Each row is followed by its class; each block has classes of its own.
  24   27   51   38   29   60    9  -35  -32   35  -60    0    9   11  -17  -20   45   91   34   30 -108   57   18  -71  -20  -44    6   17   16  -20   17  -42
duz
 11  33 -22 -18   3 -53  23 -42   8   1 -67  10  -5  73 -67  77 -11  44 -39  10 -25  -1  20  14 -10  -1 -18 -31  -6  16  24  34
movov
 22  18 -26  12   1 -32  -6  12 -39  -1   5 -31  25  -1 -14  20  33  -5 -19  -1 -18  -8  39 -17   3 -14   0 -31 -24  11  15 -35
vefan
  2   5   9  48  23   9  -2  14  20  14  31   6   4 -17  -9   0  48  -6   1   0  -4  30  17 -17  21 -10  23  -9  -7 -31  -1 -25
kipuz
-10 -56  25 -16  -1  27  -3  -5  30 -24 -12  28  -6 -12  22   2   3  40  -5  -7  14  41 -26   8  16   6   0   5 -10  -6  13 -20
Murut
 -4   4  11 -27   8  40  42 -16  36  10 -24 -31 -17 -11   9  18  -3   3  -5  16 -74  16  -5 -70 -37   6  -6 -19 -38 -12   4 -30
duz
 31 -13  14  36  15  45 -10 -14   1 -38  -1 -45  36  -4  20 -44  -2  13  23  29 -30   7  15  -9   6  -5   3  17  10  63 -25  -4
Murut
 26  -5  25 -25  10   8 -37  15 -24  -9 -33  22  18  54 -23 -24  -6  74   1  -7  -5  -8 -26  21 -25 -60 -12 -18   1  36  28 -22
Nosut
 -2   5  14 -16  14 -30  -4 -21   1 -18  15  17  10 -14  11  36 -56 -24 -42   1 -27 -32  33  19 -11  39  21 -11  16  22  25  84
kipuz
-10  -6  12  27  -1   2  -9  30 -44  11 -20  10   5  19 -25  10  39  17  23 -31  -5 -31 -26  19 -10  30 -13  26  16  -6  21  13
Biben
  2 -15  28  29  13  22   9   0  16  18  -6   2   5  -1 -23 -16   2   5  52  10   3  22   9  60  -1 -34  18  -4  15  11 -23  16
momif
-30  33  10  16  11  17  27  16  -7  17 -20 -37 -21 -16 -20 -29   8  -4  42   4 -36 -31 -17  19 -32  19 -25 -40 -24 -14   1 -20
Biben
  6 -59  21  48   3  21   7  -9  27 -21   0  23  -9 -11  17  11  -5 -18  24 -26 -69  22 -10  22  37 -32 -13 -28   1  11  16 -16
kipuz
 -5  19   1  50   0 -46 -10  15  12  43 -27 -11   3 -25   4   0  15 -26  34 -42  21  40  -5  45   1  11   2 -39   3   0 -23   2
vefan
  0  44   5  43  -8  35   8 -47   6  -3  41 -21   4 -78   2 -28  11 -17 -14  66 -30   7  66 -28  -3 -30   8 -35  16  -8 -10  -6
momif
-14 -14 -51 -18 -62   9 -33 -30 -24  13 -19  53  33  -2 -19  52  43  26 -51  15 -10  49  33 -45   7   6 -28  -2   2   2  -8 -76
ninep
 47  10 -29  45   0 -29   8 -29  42 -24  31  24  21 -39   9  23 -27 -21   3 -28 -66  40  19   5  48   1 -28 -29  20  -6 -18  23
duz
 14 -30  11 -30 -38   3 -37  20 -16 -15  49  18  -8  10  41  -3 -35  16 -11  -7  54  -5 -14  37 -33 -52  17  -3 -16   6  59 -39
zuli
  9  10 -29  10 -18  12 -10  -1 -15 -15   5  17 -14  10 -27   5   9   2  -7  16  21 -21  31 -23  10   1 -17  57   0 -11 -30  23
ninep
 24 -50  -2  73  -1 -11  27   5  23  -2 -16 -11  -3  50 -34  37  34  -8  48 -40 -18  21  20  45  28 -71   0 -20 -23  10  -6  11
Nosut
-24  37  15   2   1 -14  10  27 -39  46 -37 -51  -9  23   2 -35  14   3  52 -16  27 -31 -27  33 -64  50  14 -25 -24 -23  17   3
Biben
 10  12 -55  15  13 -39 -18   9 -17 -17 -21   6  20 -35 -47 -31  12  -4  24  -1  30 -64 -39  11  33  21 -19 -13  40  31 -29  48
vefan
-18 -15   6   9  16  17  28 -26 -15 -12 -36 -48  16  21 -32  18  16  21  20   9 -60 -18  -6  -3  -1  35  -4 -15 -10  59  16   7
Murut
 13 -20  11   6  -3  31  -8  -2  45 -31 -12  15   2 -28  54  -8  11 -19  24  -8 -42  20 -25 -24  -5  13  -7 -13  -4   3   7 -42
zuli
  8  56   9  21  23 -31 -44  62 -33  20  -4   6  31  18 -37 -20  39  44  -2 -30 -17 -10 -52  48 -41   7 -19 -52   9  34  41 -56
Biben
  9  30  31 -16  16  43   6 -15  25  -6  21  12  -2 -22  46  -8  -3 -20  -6  19  14  41  22 -52  -4  21   4   8 -16 -52 -26 -31
vopid
  6  -1  -7  41 -23 -19 -13 -22  -8  -3  -6 -34  -5   9  17  -6  14 -11  -2 -19 -33 -28  12 -12   5   3 -12 -17   6  36  21  38
Nosut
-13  16  23  11  -4  34   4 -37   4   0  11  52  -2 -18 -34  29 -13  11  24   1  -3  21   9   5  15 -15 -16  18  25 -40  -5   4
zuli
-55  -2   0 -38  21  21  12   4 -29  19   0   1  54 -49 -15  -2  14 -19  10  14 -28 -34   1 -24 -11  65  30 -23  18   7   1   2
kipuz
 -6  -8   5  49  11  25  44 -29 -20 -26 -26 -45   6  -4 -16 -11  17   7  55   6 -44 -10   2  -5   7   2   3 -22  -8   7  13  12
Murut
-22  19   9  29   7 -13 -13  -7  38  40   6  -3  -6   2 -12  12   0  -9  -8 -21 -52  47  -4  28  10  15 -20 -55 -11  20   0 -40
kipuz
 -4  -2  12 -21  -3  16   3 -27  -8  12  23  -4   8  10 -16   0  24  11  14   1  16  10  -7  -1  29  26  -6  -9 -11 -27  -1 -28
momif
 25 -18 -29  27 -13  32   6  -4  33 -15  32  29   2 -28 -37  20  -1   2   4 -12 -27  40 -22 -16  46 -32 -64 -16  -7  -4 -40 -74
duz
 23 -26  13 -10   5  22   5 -31  15  -5  30 -10   5  27 -30  23  29  15  -7  30  23  12   8   0  31 -16   5  -5 -18  11  -6 -28
momif
-17  28  15  20 -17   9  -6 -40 -18  29  25  -6 -10 -12  -9   7  13  14  16  15   3  17  24  -1   5   7   1 -10  -3 -18  20 -33
zuli
 19  16   3  28  -4  -3 -16  -5 -56   1 -32 -14  -6  48 -46  -1  -1  36  14   5  -8 -50  -8  34 -19  11 -37  13   7  33   7  15
Biben
-15 -17   5  -1 -17   7  -9   7  -9  18 -34   0 -10  21 -11  -3  -7   6  30   3  21 -10  -5  30 -26   0   9  26   0  37 -18  23
ninep
 56  32  13  -3  12  52  27 -48  13 -48  41  26  46  31  27   2 -58 -50  50 -24  11  46  17 -37  36 -33  -4  28  14 -85 -57  40
vopid
-33 -17  10 -46   9   2   9   3 -30  27 -12  43  35  32 -54  65  15  16  13 -14   2  12  38  17  17  41  18  61   8 -13 -22  37
ninep
 -42   43  -70 -102  -19  -63    4  -34  -14   18   25   28    1   13  -64   30  -23   38  -45   22   25  -28   12    6   10   25    3  -43  -18  -34   28   35
ninep
-10  -3 -29 -20 -10   1   2 -16 -14  -2  16 -35  20  -9  -2 -25  41  31 -13  39 -16 -14   7 -38  36  -7   0 -30  -4  11  25 -49
movov
 45  53 -28  41  22 -51 -41  23 -11 -28 -19  25   8 -51 -14   0  11  -9 -47  11  10 -34  47 -11   1  39 -22  21  29  19 -29  43
vefan
-19 -58 -15 -53  -8   3  18 -40  47  -4 -51   4   0  23  20  14 -15  -5  36   3 -47  10  -9   4  25  40   3   5 -11  25 -26  45
ninep
 -1   8 -18  25  -6 -44  -9  36 -37 -25 -12   7   9 -33  11 -17   1 -21  14 -46 -15 -65   5  27 -11  39 -15 -23  14  12  29  48
Nosut
  3  16 -65 -46   5 -15 -23   3 -62  -9 -13 -22  63 -23 -26 -26  32  24 -19  36 -44 -58  20 -55   6   9   1 -16  20  37   9  -6
vefan
-14  13  21   1   3  10 -13 -12 -20   3 -36  33  10 -25   4 -10  -8  17  12  18 -28  -6  28   1 -17  21  13  31  35  15  -8  52
ninep
-21 -63 -24  -3 -21  33 -20 -11 -44   6 -12  10  19 -49  -1 -29  62  29  47  44  25 -31  -9 -11  26  43   6  10  12  25   2 -70
zuli
 22 -56 -23 -11   9  -5 -20  28  -7 -50  27  28   6 -48  -4 -14   0  15 -22  46  32 -73  17  36  19  10   2  23  14  32  -2  35
Biben
 13  32   1  40  13  -3  21 -42 -23 -16   3 -40   7 -12  -5 -24  19  20  23  22  18   3  30 -15  16  32  17 -13 -12 -28   1  18
Murut
 13  42 -37  56 -20  -2 -14   7  11 -12 -13  18  -9  -3 -27 -10  -7 -10  -4 -25 -47   0  39  -4   1 -34 -57   1  14 -15 -27  25
Nosut
 -9  -4  -1  10  15 -20  29 -16  40   8 -58 -22  -9 -37  20   2 -23 -46  36  -5 -30   1  24  13  -3  25   8 -18  -2   4 -40  69
vefan
 24  24 -12  39   4  -4 -30 -20  10   8  26   5  15   7 -40 -10  16  16  -3  17 -28  14  31  26  33 -14 -17   8  35  32 -21  14
momif
-33 -62   8  -2 -17  16  15 -21  47  21   0   4 -14  -9  -7  33  -1  -2  10   2 -31  29  -5  46  28  -4 -21 -24 -13  15 -11 -13
Biben
 16  12  -5 -40  35  26 -12  -1 -26  -5  43  40  22  22 -40 -46   2  50  43  16  49   3 -23   6  59 -18  -9  19   9 -47 -23 -31
vopid
 19 -13   5   0   9   9   5   2   8   6  21 -47   8   0  -1  -2  -1   4   6   9 -21 -18 -30 -17 -11   4   6 -12 -10  61   6 -13
duz
 29  25  34 -10  14  23 -20  -6  -5 -15  14   5  38  11  16  22  29  10  -9   4 -11  23  -5 -36 -25   8  13 -15 -12   8  27 -73
zuli
  5 -17 -15 -14  -6 -16   3  -3  -5  -9  -5   7   1 -19   6  33  13  -7 -28  -7 -19   3  34 -25  21  -5  -6  -5 -17 -22  10  -2
vefan
  6  -7   5  33  -7  58  38 -18 -36 -22 -25  20  17  25 -39  20  30   9  52   1 -37   8  11 -41   0 -74   3  19   2 -39  -2  -3
ninep
-24 -21   2 -59   6  45  10  28   2  22  27  -6  59 -49  26  -9  -8 -17  24 -15 -43  18  -5 -36  -4  47   7  19   8  -4 -32 -30
duz
  6  -9 -15   0  25   0  32  35  11 -26 -58  26  -3   0 -32 -18 -13  30  45   4 -37 -14   8  46  -1 -46 -16 -16   1  -9  -3  -1
movov
 12 -28  23  17  36  18  -1  31  19 -42  37  68   5 -65 -22   3  -1  -8  -2   1  38  -5 -13  30  35  -2  -9 -24  -4 -22 -15 -41
kipuz
-12  17  10 -13  11 -14   8 -13 -23  12 -30 -11  10  15  -9  -1   9   8  35   2 -12 -17   7   6  -8  47  19   3  -3   9   0  37
ninep
 33 -21 -16  40   8  -6  11  -3  -3 -13   1  -8  12 -24 -23  13   7   8  19   0 -48  -8 -10   8  18  -1 -23 -31   0  50  -2 -29
duz
 -8 -25 -17 -21 -19 -10 -36  -4  -7  -1 -15  27 -37 -20  13 -49   1  61  -8  18  -3 -26 -29  26  15  19 -37 -11   1  -8  28 -15
Biben
 -7 -14 -11 -30  -4  -3  25 -17  13  -1 -52 -17   6  -6  21   4 -22 -19  21  -7 -38   6   4 -14 -15 -19   7 -35 -15 -14  -4  25
vefan
 16  37  52 -17  38  -2 -19  31  -2 -14 -14  19  40  42  16 -23 -19  23  23 -69 -63   1 -26   3 -22 -20   7   2  27  -9  33  58
Nosut
 19  35  27 114  -9 -14  -2 -39  -7  29 -49   3   3 -10  12  -2  39  21  36 -10 -77  71  27  30 -13 -27 -10 -62  20 -15  20 -19
Biben

Next block, with new classes.
 -6  23 -26   4  -8  10  -5  29  14   9  27  25   4 -51 -11   3  -3   5  18 -26 -17  21 -26  17 -19   7 -37  -2   2  20  -8   4
mim
-38 -14  57  29 -46 -16 -12  29  21   6  29  24 -38  17 -54   4 -17  33   7  15  19   8   5 -25 -19  35  -1  39  36 -40  25 -50
mim
-15  10 -34  50 -44  31   9 -28  52 -28 -27  41 -22 -12  10 -52   5  60   8  20  30 -21  25  -3  42  45  -8  52 -37  -6 -11 -12
vogaf
-18   7 -17 -28   4  10   4   0 -22  15   9 -29  15  16 -11  10 -18 -18 -14  -3  -8 -14  -8 -14  13  11  -8 -34  18  17   7 -10
foz
-15  18 -47  10  12  13 -20  23   1  -3  31 -31  29 -27  41   2  -5  -6  -5 -21  -2  -2 -15  21 -24 -27 -16  14   8  -6 -36  12
foz
-28  27   9   5 -13  20  -2  -1   5   5  42  12  -8 -23 -21 -21  34   0  -7 -20  12  39  -1  26 -10 -16 -18  26   0  26  -6 -23
kipiz
 -2 -14   2  -5  -3   1  -4   3 -17  16  34  -8 -27   2 -40   8  38  10  -6 -31  -3  18  10  27 -15  12   4   4  -7  15  -3 -21
tagir
-18  -7 -26 -18   4  15   6  23 -30  16  -4 -18 -10   7 -30   6  -5 -31 -15   3  -5  12   0  -5   8   2   5 -25  11  12  11   4
tagir
  17   17    4  -20   -2   16  -12    8   11  -13  -11  -40   42  -19    2  -11 -114  -17   22    4  -38    0  -22   -9   -9   17   16  -38  -29   75  -13   -2
kipiz
 -2  25 -51  55  -2 -28  -9  34  20  13  43  39 -12 -57  28  24 -74  19 -16 -17  19 -47 -10  41  14  -8   6  38 -14 -42 -24  33
mafik
  7  -9   9  23 -14  11  -3  -4 -11  -4  13   9   3  -3   3  15   4  -6  14 -18  -5   7  30  -9 -17  14 -26  22 -13 -22 -34 -40
Selut
 32  -1  -4   4   9  32 -19   4  27 -24  -5 -27 -14 -26  10 -14  70  -3  22  -4  -5   5  -3  48 -34 -23  11  -2  -4   4 -37  11
Selut
-39  23  19 -53 -17  16  -4   0 -54  -5   2  27 -51 -28 -12 -35  41  19  27 -16  33  10  19   3 -27  33  -2  32  37 -28  15 -46
vogaf
 34  15 -38  -3 -18  16 -21 -12  -4 -26   3 -32  -4 -39   8   5  -2  -4  45 -17 -32   1 -19   0  -3   4  -6 -10   5   4 -14  15
mim
 19 -10 -12  -1   8  -3  -4   5   4 -11  28 -17  -2  -4   1   6  46  12   7   6  15  -6   2  33  -2  12  -9   6   0  -6 -23 -24
Selut
 20  26 -51   2 -19  -4 -12  -2 -14 -14 -14   0  12 -33  39  -2 -12 -10  51 -23 -41   5 -20   6   0   2  -7  24 -21 -26   5   3
mafik
-32   4 -22  31  -8   7  -5  12   5   5  48  -4  -7 -22 -26   8 -26   3 -21 -18  -8  26   2  11   9 -12  -7  15  -7   4 -16   9
tagir
-27   7 -25  -1   5  -1 -14  73  -9  -5  14  17  -1 -36  48 -27 -82 -28  21  22  48 -27 -21 -17 -43   9   9   6   4 -29 -16   9
kipiz
-20 -47 -34  21  13   1  18 -39  -2 -15   8 -28  23  34 -87 -10 -11  46 -28   4  34 -13  18 -19  31  15  -7  80 -44  92   7  -7
nazop
 -3  10   0 -32   5   3   9   0 -20  24  -6 -17  23  21 -16   6 -18 -26 -18  -4 -20  -2 -17 -16  11  15   0 -34  12  15   9  -5
foz
 -2  10 -20 -20  -5   9  12   5  -5   5   9  -7   1   2 -11  10 -19 -29  -4   8  -4  17   0 -13  -6  -4  -8 -18  23  20   6   2
nitu
-21  27 -16   5  -8   4 -10  15   4 -32  47  11   5 -43   4  -3 -32  37   9 -32  -2  22  -5   8 -22  -9 -24  -9 -12  -1 -19 -17
kipiz
 34  19 -11  18 -31   9 -20   3  14   6  -5 -26  -3 -29 -28  -2 -17 -23  -2  -6 -50  45 -23  27  12  -8  35   9  -1  17  -8  23
tagir
 -8   7  -2 -11 -11   4 -25   5 -16   3  27 -13  30 -21  14  -4 -52 -30  39   8 -54   6 -39 -15  -2   6 -12 -15 -17  10   4  -7
kipiz
-20  13 -19 -24  -6   1   9  -8  12   7  -1 -29  35  24  26 -34  -7 -33  -2  15 -26  -1 -22 -14  22  24   3   0 -12   4   7 -12
foz
 17   6 -12 -11  -9  16 -27   3 -29 -10  24 -14 -16 -48  19  -1  55 -31  16  -9   1  25  -7  28 -38 -36  -6 -12  26 -54 -29  -4
kipiz
 10   1  12 -29   0  -7   9   8 -16   5  -7   2   9   6 -16  15   2 -28   1   5 -17  10   2 -11   4   4  -7 -10   7   3   8 -16
Selut
 47   4 -14  -7   0  -6 -11  -2 -14 -11  16  -5  19 -37  13  12   1  -8  24 -21 -24  15  -6  20 -19   9  -9   9 -16 -13 -41 -15
Selut
 18 -43  39 -18  14 -10  -9 -14  -7  29 -11 -59 -10  34   9  47  54  27  34  23  62 -43   3   0  -6   8 -37 -17  43  46  26 -24
nazop
-80   2   3  52 -19  17  20   0   1   1  12  59  -9  44 -15 -27  19  53 -57  12  -3 -34   5 -18  40  36 -15  26 -12 -76  -7 -32
foz
-15  27 -41   8  -8  22  -8  20   3  -1  33   4 -22 -50   2 -21  11   8  10 -31  -5  31 -14  38  -6   8  -3  -2 -12  -6 -21   1
tagir
 -2   7 -20  -8  -1   0  16  12 -13  -3 -13  -4  -1  10 -28  13 -25 -14   1  -5  -5  -5   0  -9  11   6  -6 -27  10   8  23  14
mafik
  35   34  -15   16   -6  -55   -4   39   17  -19   33   42  -36  -34   33    2  -35   15    4  -38    7   -5  -18    5  -17   -5   38   24   -1 -101  -13   36
mim
-12  -1 -14 -16   1   6   8   6  -2   5  -4  -4  13   9 -16   5 -17 -20  -8   2 -13   7  21 -14   8  -1 -20 -11   5  18  10   2
vogaf
  44   22  -45   59    3    2   -7   11   35   24  -20   15   -3  -18   83  -17  -67  -13   10   -3  -18  -47  -13   49   26   29   54   11  -62 -106  -43    1
mafik
-20 -11   5  25 -10  21 -24  33 -21  21 -13  -9  26 -17   1   2 -50 -53  22   7 -51  -7 -19 -24 -29   6 -27   3   8  -3 -11  19
nazop
-19   9   2 -25   3   3   9  -6 -19  13   5 -18  16  21 -19   6 -15 -11 -18  -2  -7  -9 -16 -21  17   7  -5 -19  18  25  13   1
foz
 16  -9 -71 -14   8  28  -9  17 -26 -30 -19 -13  30 -20 -22  16 -19  22  24  23 -23  18 -40 -11 -15  -3 -22 -30  12  23  -3  11
nitu
 23  16 -51 -29  19 -14   8   2 -38 -18 -10  -8  15 -36  -3   5   4 -10  -1 -16  -5  16 -23  25   1 -20   7  11   7 -19  -5  28
mafik
 34  19 -42   6   3  12  -9  15 -20 -43  -1 -22   5 -22  31  -3   4  -5  18  10  -9  21 -33   5 -20 -16   5  -9  36 -42 -35  39
nitu
 -3  29   6 -14  -1  -5  -3 -22  27  27  47 -43  13  -8  15   3  20  -6 -19 -14   0  18 -13  40  14  -9  -2  -5  16  12 -10 -20
foz
 22  17 -15  -1 -30  18 -14  15  23 -12  12   3 -40 -26 -25 -11  -3 -10  35   1  -9  23 -21   3 -31   8  22 -26  23  -2   9  15
nitu
  4 -10   9  25   8  46 -22   5  66  16  24 -37 -13 -56   8 -15 -21 -53  10  24  24   2   1  35 -21 -30   2 -39  19  15 -44  58
vogaf
 -3  14  14 -13  -4  -7   3   5  -8  -1  19  -7  -4   7 -16   2 -26 -15 -11  -5   7   4   1  -9   2 -10  10 -10   5  18   9  -1
kipiz
 22 -12 -50  44 -48  -8 -29  22  33  15  55  34 -73 -14  12 -14  37 -26  34 -24   2 -32  40  18 -23  35  13  17 -23 -84   0 -13
vogaf
-16  -1  84 -13 -14 -15  19 -32  45  14  33   6 -32 -25  14 -39 -57 -48  28   2  49  15   4 -41 -15  17  20  22   2 -18  -9  13
mim
-15   7  -9  -9  -4  -1  19  12 -10  10 -12   4   3   5 -25  14 -34 -25  -4  -3  -3  -1   5 -10   8   5 -10 -18   8  10  21   5
mafik
-13   4 -15 -13   0  11   6   9 -14   6  -2  -1  12  10 -13   4 -14 -29  -3   2 -18  12  15 -17   9   2 -22 -16  12   1   8   1
vogaf
 -1   6 -13  -3   4  -2  18  17 -12   7 -14  -2   3  18 -19  16 -23 -13   0  -3   2  -6  -1  -3  11  14  -8 -28  10   0  18   1
mafik
  5   0 -16   6  -1  -2 -13  17  -8  21 -21  10  31 -33  30  24 -66 -31  33   2 -43 -26 -29  -3  -8  -8 -17   1 -17   5   0  32
mafik
 31   6  54  -6   9  19 -15 -12  16  -4 -11 -24  16 -20 -18  -6 -34 -15  10   6 -48   8 -24  23  -8  -5  34  -9 -13  29 -32  16
Selut
  7  21  -6   0 -32  -5 -23  19  -5   9  19  11  -9 -31  24  -3  27 -26  26 -17 -18  31  12  17 -29   0 -20  34  25 -37  -6 -13
vogaf
 22  12  -5  17   1  21  -8 -21  -3   4  30 -24  13 -21  -2  -2 -13 -24  11 -13 -11   6   2  22  13  13   0  29 -20  28 -43 -12
Selut
  4   2  48 -27 -15   3  10  -6  18   7  -9  10  -9  14   3  -7  -9  15  18 -29  -8  16   5 -23 -34  35   0 -67  -6 -48   1 -44
foz
-38   5 -17 -24 -28   3   0  16 -51   4   2   8   9 -13 -25 -32 -31 -39  -1  -6 -52  27  -7 -19  -3  37   6  43 -14  13   6 -18
tagir
 36   6 -11  -1   1  -9  -5  18 -35 -26  -2 -35  23  30  -3  12 -19 -23   2  -6 -10   9  -8 -20  -9  -6   6  -8  12  13  -5  11
kipiz
 -4   3  -1 -19  -5  -5   6  11 -15   1   2 -11  -5  10 -29  21  -5 -10   1   5  -4  11  -8 -23   9   3 -10 -18  34 -11  23  -7
mim
 26 -11  76 -31  -4  -6  23  -4  86  14 -62  16 -28  -6 -38 -10  12  11 -16  21  -4   1  -5  41 -21 -11  46 -73  -7   5  28  21
mafik
-12   3  -8   8  -9   6 -15  18   4  -4  37 -22  -6 -11  -1  18   0  -4 -13 -12  12 -17  24  22 -25 -24 -15   0   8  37 -13 -13
kipiz
 -6  17   6 -18  -5   8   2   5 -20   0  10 -11  -7   3 -14   2 -21 -20  -4  -7   6   1   3  -9   1  -6   3 -20  10  26   9  -7
kipiz
-16  -6 -12 -20  -4   1  10  15 -20  18  -4   0 -15   7 -28   7   3 -21 -17  -4  -8  13   4  -5   7   2   7 -13   1   7  17  -2
tagir
 60  -8  -5  20 -56  -1   3 -32 -21   8 -19  21 -22  -3 -58  29  48  -9  12 -13 -37  -4   7   9  19  40 -19 -19  11   2  13  -3
mafik
 14  16  40 -11 -10   8 -10  -8  18  17  10 -11  15 -27  30  -8 -41 -26  35  18 -26  10 -40   8 -22  12   0   1  12  42 -18  16
nitu
